Rows lie near named flat spaces through zero. A row that begins with a name and a colon came from that space; any other row is followed by the name of its block's space that it lies nearest.
ns-jl: [ 186 -251   81    9  220  -65  129  465  525  102 -236 -264  225 -296
  -91   15 -277   88  233  302]
sm-zb: [ 142   65   -3   76  142 -133 -198 -148 -230  160   94   32 -127  293
   77  -22   91   23   -7   38]
zc-dh: [ 163  -37  -69  -99   24  -91  172   88  113  -24  -16   46   -9  229
  236   61 -150  162   -7  -35]
zc-dh: [  -3  114   10  -66   90   -1  152  126  178   11 -118 -110   74   -3
 -167  -33 -187   -3 -149 -242]
zc-dh: [ -68  132   38   28  -82 -124 -210 -205 -195   39 -176  -49  -16   95
    7   25  165 -122 -114  -96]
zc-dh: [  58   66   37   36  123  125  -60  -79  -84   30  189   78   49  119
   35    5  -23  -27   -5 -189]
sm-zb: [ 222 -149  104  -69  122   40  344  402  437  -76  154   17   43   36
  146  -35 -281  342  -43    8]
ns-jl: [  83   83   43   33  139   12  185  339  265  -26 -214 -385   19 -131
 -160  103 -305   82 -228 -245]
zm-lc: [-152  -74  -75  -11 -175  -43   63 -206  -89 -149   95  195 -128   54
  117  -94  172  120 -129  253]
zm-lc: [ 111 -180   70  114  245  106 -141  158  171  106   57 -163  170 -292
 -196  -69 -140  -27  181  250]
zm-lc: [ -39   -3   40   22   61  -31 -137   13  -52   87   -7   43   27 -150
 -162  -89  -13  -84   50   69]
ns-jl: [ -92  -95  -60 -108  -39  -23  196   57  -46 -103  134   18  101   -8
  -34 -118  109    9   -1 -173]
zc-dh: [ -46  130 -237  -50   64  109   83  -36 -141  -90   30  107   49   19
  -16  117 -211  -39 -134 -283]
ns-jl: [ 110 -149    8  147  158 -115   64  173  200  101 -166 -368   51 -119
   26   96 -168   34  111  243]
sm-zb: [ -46  131 -101   -6  -85  102  402  -32  221 -135    5  -53 -284  201
   56   69 -154  213 -265   16]
zm-lc: [  -2  -80  -54  124   80 -113  -42 -128 -141   72   94   26 -102   93
  106  -14   86   38   56  263]
ns-jl: [ 361  -51   20   33  359 -207  -44  297   76  227 -119 -199   83  158
  132  126 -269   65  143  -80]
ns-jl: [  68   56   54   -6  102   25  -50   85  -94   -3  170   28   53   16
  -59  -64  -81   40 -137 -274]
ns-jl: [   8  -31  -34  -57  -56  -84 -110  -12 -115   47 -246  -10  -23   -3
  113  143  104 -145  226   29]
sm-zb: [-108  -44  -40   20  -56   -4  134 -127  -68  -59  160   29  -98   81
   18  -96  136   51  -48   76]
zm-lc: [ 180 -110  -83   46  191 -220 -171   63  -29  195 -231  -54   43   16
  137  126 -140  -44  247  270]
zm-lc: [  89   33  111  -84  -16  -15   80  126  321  -72 -213  -68  -73  100
  -17  -32   14  196 -207   66]
zc-dh: [  70 -113    1   95   99   34  -71   88   22  -34   36 -121   48 -112
    1   27  -11   76  -23  127]
zm-lc: [ 171 -185  201   42  239  203   33  285  443   -6  163  -67  150 -226
 -157 -161 -211  192    9  204]
zm-lc: [-113   70 -112    8 -122 -330  -29 -238 -320  143 -180  -83  -96  206
  105   49  189 -196  112  -24]
zm-lc: [ -71  -22   -6  -13 -191  -85   24 -145 -225  -65  198  125  -61  152
  176  -47  232   29  -16  -58]
ns-jl: [  16  -22   34  -77  -56   15 -146   52  -78    5  140   74  212 -132
 -131 -127   12  -73   37 -170]
zc-dh: [ 108   20  -25  -29   -5 -231  126  129    9  -37 -185 -146  -73  227
  213  119   14  152 -160 -123]
sm-zb: [-210   18 -145   14 -160  152  111 -255 -185 -153  248  217 -153    5
   29  -39   83   13  -81   73]
ns-jl: [ 146  -30  219   80  117  -61 -222  105   39   68   61 -169  113 -125
  -92 -130 -159   56 -150  -63]
sm-zb: [ -97   57   13   41 -112   75 -195 -162 -193    3  103  -33   45 -158
 -158  -69   19 -155  -26  -84]
sm-zb: [-53 -82  24 -52 -40 110 183 -49 298 -27  13 131  -2  64  17 -69 126  59
 142 279]
sm-zb: [ -60  -16 -158  -21   15   15  -27   42  -90  -49 -210   89   69 -106
   97  218    3 -106  122   -3]
zc-dh: [  80   39  -71  -37   49 -128   85   86 -121   34   38  -71  -69  138
   34   15  -73   45  -54 -193]
zm-lc: [ -79  -60 -190   -4   17   61  -86   56 -131  -42 -217  125  135 -182
  101  276   88 -178  262   43]
ns-jl: [ 151   34   97  -49  131 -104  -83   79   53  108  -30    2   43  128
  -21  -78  -56   42  -30  -90]
zm-lc: [ 137   74   46  -77  146  -24  114   94  368  -15 -178 -238   61   87
 -174 -124 -296  168 -333  -75]
zc-dh: [  15  -16  157   62  -49   69 -152 -128  -50   -6  168   29  -74   27
    6 -109  136   39  -46   88]
ns-jl: [ -93   -3    5  -31 -171  163  123   97   30 -180  254  -25  117 -266
 -135  -94 -188   44 -187 -242]
ns-jl: [ -72  176 -139  -20 -186  -14   98 -110 -104  -69 -224  -25 -208  213
  153  252  152  -33  -58  -99]
sm-zb: [ -54   46   97   51  -93  -11 -219 -208 -208    6  155   85   27   57
    0 -104  217  -53  -75  -52]
sm-zb: [ 140   12  -38   91  237  -76 -198   43  -24  195 -210  -83   85   31
   32  168  -50 -117  198   88]
zm-lc: [  -3   38   29  -14  -53  154 -197 -224  -53  -31  100   80   24   84
  -77  -89  213  -35  -26   45]
sm-zb: [-251  104 -105  123 -105   31 -101 -197 -298  -50  -64 -151   26 -231
 -131   85    3 -236 -110 -151]
zc-dh: [ 131 -185  -58   -3  -42 -123  -25   70  -62  -14  182  299   34  120
  349   49  113  177  172  254]
zm-lc: [-162   82 -159  -77 -212  -90   28 -263 -170 -148  -55   64 -119  151
   -8  -74  188   46 -274   14]
ns-jl: [-259  111  -56 -200 -332   83  301 -171  -22 -239  134  259 -134  130
  -12 -146  169   64 -228 -201]
zc-dh: [-134   88  -47  -34  -13  264 -122 -170 -248 -147  329  194  109  -95
 -198 -140   56  -73 -191 -310]
sm-zb: [ 124   -8   -4   96  334   15  -48  363  112  131 -335 -312   93 -276
 -119  252 -306 -126  147  -95]
zc-dh: [  83   84  -63  140  230  -21 -119   24 -100  131  -45 -279   26  -63
 -162   65 -236  -85  -72 -108]
zc-dh: [-111   27   33   36  182  381 -127  -28  114  -16  139  172  182 -332
 -340 -100 -123 -135   35   17]
sm-zb: [  34   16   76  -48  -58   31  -77 -226 -146    7  294  135 -103  241
   19 -204  173   49  -43  -33]
zc-dh: [ -38  190   39   18  101  142  -16  -46   72  -64   10 -115   73  -48
 -251  -86 -214    9 -386 -296]
zm-lc: [  49 -237   92 -116  -35   17  234  136  461  -50  -37   61   29  -48
   62 -140  -40  179  154  391]
ns-jl: [-174   57   45   31 -256  109 -336 -391 -314   -7  271  227   24 -149
 -112 -180  108 -182   -3   47]
sm-zb: [ -32  -46  -63  -77   78  -71  269  177  110  -84 -118   19   92   55
  119   80  -14   62  -23 -153]
sm-zb: [   2  -60   57  -79  -16   52  312  156  353  -68   71  -34  121  -25
  -27 -102 -157  122  -44  -51]
zm-lc: [ 110    9   45   10  168  114   17   82  352  -10 -134 -219   -3  -15
 -233  -82 -108  136 -181  159]
zc-dh: [  43   63  -85   -3   63 -109   88   17  -83  -37  -13 -113  124  169
  102   70  -56   33 -177 -314]
ns-jl: [  45   -5   36  -27   31  170  -30  183  185   18  -83  -66   92 -272
 -158   57 -221  -79  125  -20]
zc-dh: [  66   19  -65  -44   90  -71  314  155  148  -24   29   -7  -30  147
  108   32 -234  161 -111 -129]
sm-zb: [  12  -47  -37  -73 -108  -16 -133 -205 -122  -13   32  228  -11  171
  169  -15  231  -18  133  145]
ns-jl: [ -26   68   99  -69  -86  158  -33 -139   55  -22  137  139  -50   80
  -84 -134   99   -3  -21  -24]
zm-lc: [ -36  111 -161  160   95  -68 -285 -329 -631  195  247  155  -22  161
  122  115   94 -269  198 -154]
[  55  -68  132  -41 -157   76  -77  -61   -5  -16  117  118   48   73
  202   21  177  -29  207   -5]
zm-lc
[-164   37   34  -27  -75   84  275  -32  244  -99  -79  -65  -38  -88
  -72  -50 -159   19 -140   -9]
zm-lc
[ -21  126 -119  -29  112   83  131   97  -26 -102  -55  -95   -4  -10
 -105   80 -177   26 -247 -325]
zc-dh
[   5   40   34  -11  105  167  -73  -47  -35   52  215  148   25  -62
 -149 -112 -117  -60   46  -72]
ns-jl
[  54  -57   99  -42   11   49  154   81  252   -6   63  -26  -39   22
  -24 -106  -78  115    6   90]
sm-zb
[ -21   63  -80  -20  -73  -70 -164 -153 -289   -8  115  155  105   73
   74   -8   43  -68  -59 -181]
sm-zb
[ -44  -89  103   44 -120 -154   27    2  -38    0  -10  -18  -78   31
  157   -9  200   41   53  129]
zm-lc
[  48   -9  -83   55  106   90 -190    6 -117   87   56   40   86  -62
  -97   62   99 -114  192   53]
sm-zb
[  59  -23 -135 -169  151  116  319  253  234  -61  -28   95  174  -16
   23   83 -308   29   89 -244]
sm-zb
[-132  -68   62    7  -89 -106    0 -178  -48  -43   80   92  -19    8
   22 -190  114   42 -108  153]
zc-dh
[  80 -211   72   84  -58 -172  -84  -53 -197   68  343   53  -31   62
  200 -136  136   89  157  216]
zm-lc
[-286  160  -76    3 -261  162   15 -190 -252 -120   65   37  -89 -183
 -138   38   40 -198  -89 -236]
zm-lc
[-151  -25   32   47 -164 -117 -147 -408 -332   14  142   57 -245  149
   29 -193  331  -45  -36  218]
sm-zb
[  37  -14 -117 -139   -2  -98   68   57 -139  -83   52  108  138  155
  112   -1   67   42  -59 -288]
zc-dh
[ -53   91   45   95  -38   81 -281 -288 -168   85   44   62 -205   61
 -129  -66  248  -84   18  240]
zm-lc
[  60  -84  214  -12 -138   87 -235  -73  165  -25    7  -22  -25 -127
  -86 -170   73   62  -20  289]
zm-lc

Rows lie near named flat spaces through zero. A row that begins with a name and a colon came from that space; any other row is followed by the name of its block's space that it lies nearest.
nm_nr: [ -95 -170 -136   20  -96 -111    5 -126  204   26  -59   -8   80  -24
  -26  -55  -95  -17  -94  -43]
jp_zj: [   1  231   39 -308 -240 -103 -152  382  361   72 -133  198   38 -455
  -28   33  -81  -22  -19 -304]
nm_nr: [-258 -399 -366  -49   64  107   19 -430  -11   39  147  -87   44  392
  201 -249  129  -64  -93   -7]
nm_nr: [-282 -251 -167 -316  -32   41 -105 -152  -51  -29 -305   78 -259  261
  179   32  110  -15   21  103]
rt_jt: [ 223  453   10    7  -26  -23  -33  202  -27   11 -122  210  -11 -194
  -42  135  -52  -78   32 -124]
mz_nf: [  68  -32   90   -7   47  -81  -29  -94 -211   -1 -183   29 -118  182
   35   66   51   49  -50   -4]
rt_jt: [  72  148 -267 -193   33  -90 -229  274  132  204   67   58 -144   74
  133  -41  -32  -23  -90 -258]
rt_jt: [ -72  -97 -199   32   19  -64  -15  316  438   77  117 -203  -93 -164
   55   92 -348   54   -7 -272]
jp_zj: [ 178  241  198  174   71  103   51  -28 -319  -14  143    1   46   -4
 -121  -37  148   47   72  333]
gd_rr: [  52   58   65   55  -20    2   56  272  298  -41   16  -29  -78 -357
  -74  167 -192   12   13 -181]
nm_nr: [  87   82 -361 -388   58 -119 -285  134 -113  148  -82   -4 -254  148
  -23 -256   76  -71 -185   56]
nm_nr: [ 286  153  221  125  -92   93   32  188   46    9   97 -105  102 -185
 -224   -3   13   93   83  190]
mz_nf: [  45   18 -114  408  225   44  284 -189 -137  -90   86 -218    9  -10
    5  137 -256   14   58  -58]
mz_nf: [  42   -9 -399  -28  124 -125   -9  -98 -192  139   81  -35  148  236
 -111 -275    6 -196  -89   51]
mz_nf: [  89  263  231  292    7    2  232  -12 -139  -31  -90  263  202 -175
  -85  241  -23  -92  126  -87]
jp_zj: [ 224  -21  277  291    1  135  103  -20  119 -212   35 -366  -63   -9
   49   59 -278  238  -66  -96]
mz_nf: [ -40 -127  -18   83   33  -53   71  -12  108   28  -52 -102 -177 -201
    9  214 -103  135   35  -76]
jp_zj: [-264 -276 -349   15   67  -50   18 -159  120  190   55  -15 -113  130
  186  -47  -74   28 -112 -153]
gd_rr: [ -76 -154 -126   35   31  -93    4 -166   53   95  114   21   29   -8
   45  -54   54    0 -107 -135]
mz_nf: [  21   57  103 -230 -141 -159 -195  621  489  166   19  -17 -139 -416
   -5  137 -190  136  -17 -352]
mz_nf: [-138  -98   74 -112  -24   62  -20   84  -10   91  -59   80 -125   16
   86  112  110   75  101   32]
gd_rr: [ -38  -27 -189 -116   11   -4   -3 -203  -99 -194 -124  124  158  242
  -90 -161   80 -327  -35  123]
rt_jt: [ -23 -174 -248  -56    3  -17  -60 -182   89  -70  127  -92  167  231
  -18 -201   52 -156  -49   37]
gd_rr: [ -61   44   97 -299 -163   85 -180  275  128  147  -21   69 -176 -176
   12 -115  111  142  -41  118]
jp_zj: [-144  -92 -336 -214   15 -157  -78  -78  -41   81 -176  292  101  298
   27  -40  115 -318  -15 -117]
mz_nf: [ 110  -16  -66 -111   13   35  -62   -8  -43 -108  -32 -178  -93   29
 -113 -180  -25  -11  -93  172]
nm_nr: [-301 -145  -55   93  -62   28   67 -167   97  122   90  182  182  125
  194   41   65  -16   74  -78]
nm_nr: [-129 -133   35  204  -51   67  146 -133  183   45  -10  -31  -33 -126
  159  204 -116  173   52 -172]
nm_nr: [-253 -157 -113  -13  -13  -23   54 -335  -61  -98  -88  129  117  163
   74  -43   69 -138   -5   68]
jp_zj: [ 136   58   10   86   20  112   72   51   65  -53   75 -134 -123 -267
 -159  -58  -70   54  -71  139]
gd_rr: [-203 -252 -331   62   95 -170   30 -228   35  116   84  -76  113  231
  161  -44  -99  -45  -48 -246]
gd_rr: [-178 -200 -287  -53  -76   64  -47 -286  269  -97   65  -69   60  133
  170 -166  -52  -58 -118  -92]
jp_zj: [  59   45    6 -277 -166 -130 -251  368  443   91  -72  -40 -212 -295
   90   23 -164  157 -164 -372]
nm_nr: [ -67  -43 -224 -220  -75  -68 -171  149  320   56  -82  -23 -208 -110
  105   42 -112   39  -69 -183]
rt_jt: [ 208   44  263  -79  -69  107  -36   19 -122 -172 -198  -89  -42  127
  -28   31   51   66   48   75]
gd_rr: [ 258  121  106 -107 -156   37  -71  144  144 -164 -182   -3   97   -3
 -138   -8  -36  -93   14  -19]
gd_rr: [ -57  -42  -74   15   64  -14   -4  -33   42   19   59   11  -95  -23
   80   44   -6    7  -43 -103]
rt_jt: [ 125  155  110   97  -56  -17   27  188  135   -3  -74   44    2 -149
  -43  135 -144   22   14 -116]
jp_zj: [-139 -337   12   10  -83 -181  -35 -302  102 -126   28   30  377  336
   16  -86   91 -166  -20  -67]
mz_nf: [ 112  421  204 -200 -191  -64 -107  456  240   60 -103  262  -20 -598
  -82  157  -33   17   40 -229]
mz_nf: [-109  -59   62   25 -129   58   95 -184  176  -90 -205  115  -54 -202
  107  136  -61   54  -47 -186]
jp_zj: [  48  -12  -34  112    5   42   10    7   97  -11   68 -171   16   89
   89   16 -145   89   16  -81]
gd_rr: [  23 -278 -111  -83  -59   89  -46 -152  122 -186   59 -294  118  252
  -82 -262  -12  -59  -40  198]
rt_jt: [  40   81  143 -189 -130   93 -100  100   43  -82 -206   33 -110   -3
   74   58   25   71   42   -6]
jp_zj: [ -86   -4 -229   71  193  -55   20  -49 -241  201  165  -80  -40  174
   94  -65   -7   38   15   14]
jp_zj: [-156 -210 -308  -66  191  -53  -56    5  -38  148   83 -194 -313  150
  125 -129 -119   83 -169  -33]
rt_jt: [ 132  -94   22  298  227  123  144 -104 -328   -5  215 -247   89  428
  -15   -1   37   18  149  203]
nm_nr: [-129 -235 -327  -96  191  -22  -55 -340 -341   37   20  -19  -35  571
  130 -160  202 -136  -28  119]
nm_nr: [  92  114 -548 -115  298  -79  -24   18 -259  135  100 -136 -188   68
  -58 -304 -105 -161 -221  -87]
rt_jt: [-210 -123 -201 -129  -40  -49    1   54  101  101  -38  111  136   91
   31    2    5 -143  106  -72]
rt_jt: [ -32  -57   55 -130 -133   49  -55  -69  161 -167  -13  -35   47 -125
  -70 -161   23  -31  -91   99]
nm_nr: [ -51 -129 -208 -152  201  -14  -63 -372 -511 -129  -21  -25  -40  489
  -68 -347  246 -217 -136  397]
mz_nf: [-110 -148 -210   -2   40    5   85 -273 -151   13  -24  -17   79  112
  -45  -92   84  -83   35  152]
rt_jt: [  58  155  -56  114  104  165  133 -153 -319   56  101  118   70   67
  -50 -143  159  -95   -6  159]
mz_nf: [  15   70 -105  -86   51   -6  -55  196  -20   66 -141  -35 -263  -15
    7  114  -94   53   44   64]
nm_nr: [ -65 -317 -144 -138  -42   40  -17 -331  -68  -52  -38   16  128  314
  -39 -221  235 -146  -62  129]
gd_rr: [ 178  192   90 -137    3  -13 -136  203 -163   74  -98   -6 -132   70
   15   35   55   89   40   18]
gd_rr: [   5  204   72 -161 -137  -47 -143  386  226  242   59  117 -154 -467
  -35   55   17  169   -7  -40]
jp_zj: [-204 -137  128   30  -88  -34  106 -133   57   44 -168  264    7 -136
   55  193   86    7   28 -104]
rt_jt: [ 120   20  -64  -58    6  -43  -83  -11  -57   34   59  -32   17   50
  -98 -146   86  -31  -76   99]
gd_rr: [-150 -104  -48  -82 -118   96   46 -103  107   51  -40   33  -87 -291
  -54   -2   94   88   36  185]
nm_nr: [ -41  -53 -336   49  159  -41  -15  -17   27   41  203 -241  -65   84
   24 -210 -193  -20 -140   -8]
rt_jt: [  39  112  140    9  -27   42   49  144  -70   22 -110   11  -66 -140
  -65  116  -30   78  108   99]
rt_jt: [-144  -24 -205 -193  -72  -84  -38  266  270  324   24   82 -143 -433
    4  -17  -70   89  -78 -254]
rt_jt: [-120 -216  -18   88    9   10   97 -278   -7    4   44  -67  -28  -78
   20  -29   41   91  -66   34]
jp_zj: [  76   84    6  166   -2 -122   74 -254 -184  -26   48  199  468  242
  -38   -5  143 -224   87  -88]
jp_zj: [-116  -71  221  -17 -152  -25    9  125  252   81 -170  103 -135 -266
  138  326  -52  213   85 -234]
jp_zj: [  82  -76   40  305   21   73  190  -16   64    4   48 -277   36  -43
  -51   45 -253  157   35   23]
mz_nf: [   3   62  109  109   81  -38   55  280   42   62  -10  -62 -151 -154
   19  304 -156  120  158  -78]
gd_rr: [-113 -133 -215 -184   31  -97 -129   98   88  204   62   40  -85   97
  116  -46   53   -8  -54 -189]
mz_nf: [ 421  402  147  203   32  253  146  304  -66 -100   21 -269  -76 -289
 -227   21 -234  112   96  176]
mz_nf: [ 127  421  230 -168  -92  -49  -39   49 -207 -100 -244  329   38 -296
  -83   51  133  -95   -7  -54]
mz_nf: [  20   14  -13  -56   48  -38   30   26 -156  -41   22  -46  115   -6
 -166  -93   45 -106   66  160]
nm_nr: [ -79 -183 -102  -84   64  -21  -71   69  104   85   98 -115 -127  112
  131  -96  -61   58 -130 -194]
gd_rr: [-206 -340 -105 -123  -97   15  -50 -169  199  -43  -67   15    2  167
   77    7   88  -39   18   41]
gd_rr: [ 166  304  107  -34  -44   31  -68  273   65   63   38   42 -130 -342
  -59   70  -15  102    8   -5]
nm_nr: [-35 -35 247 309  -3 120 198 -30  34 -43 137 -43 165 -51  14 161 -46  84
 163  28]
gd_rr: [  36  173  119 -167   -2   82 -124  234  -61   93   18   82 -293 -216
   -7   48  150  128   16  162]
jp_zj: [ -55  -31  122 -153  -17   26  -86  158   28  -13   -4 -123 -175 -104
   45    4  -18  151   12   39]
rt_jt: [ 133   99  386  114 -132  132   89  112  168 -209 -190  -37  -36 -178
   31  212 -172  129   41 -148]
[-160 -162 -292  -88  136    9   -1 -191 -148   94   54    8  -94  208
  111 -145   88  -70  -88  -22]
mz_nf
[-137 -125 -198  -46  176  108   76 -337 -461   34   64  125   31  355
  -29 -210  329 -196   13  332]
mz_nf
[212 230 248  65 -74  88 -59 260  59 -21   9   1  41  32  31 155 -22  83
 142 -30]
rt_jt
[ -68  -81   90 -154 -144   83  -56  -36   57   32 -140  123  -16   78
  112  -17  117   46  -14  -63]
rt_jt
[ -47   27 -155  -67   48  -53  -23  118   68   87    0   42 -120 -129
    3   73  -37  -26   10  -77]
jp_zj
[-140 -232   97    7 -117    8   29 -373  -47 -121 -155  -24  100  190
   80  -56   60   60  -29   98]
nm_nr
[ 294  203  112  418   12   41  205  100   56  -19  201 -300  219 -252
 -214  -18 -297  119   44   47]
jp_zj
[-126   63  345   12 -123  -79   -6   25  151 -171 -122  233   27 -244
   25  191   -5   -7  -10  -72]
nm_nr
[ 174  117  227  -59 -112  105  -49  123   29 -136 -129 -116  -87 -106
  -71   56  -24  125   66  151]
rt_jt
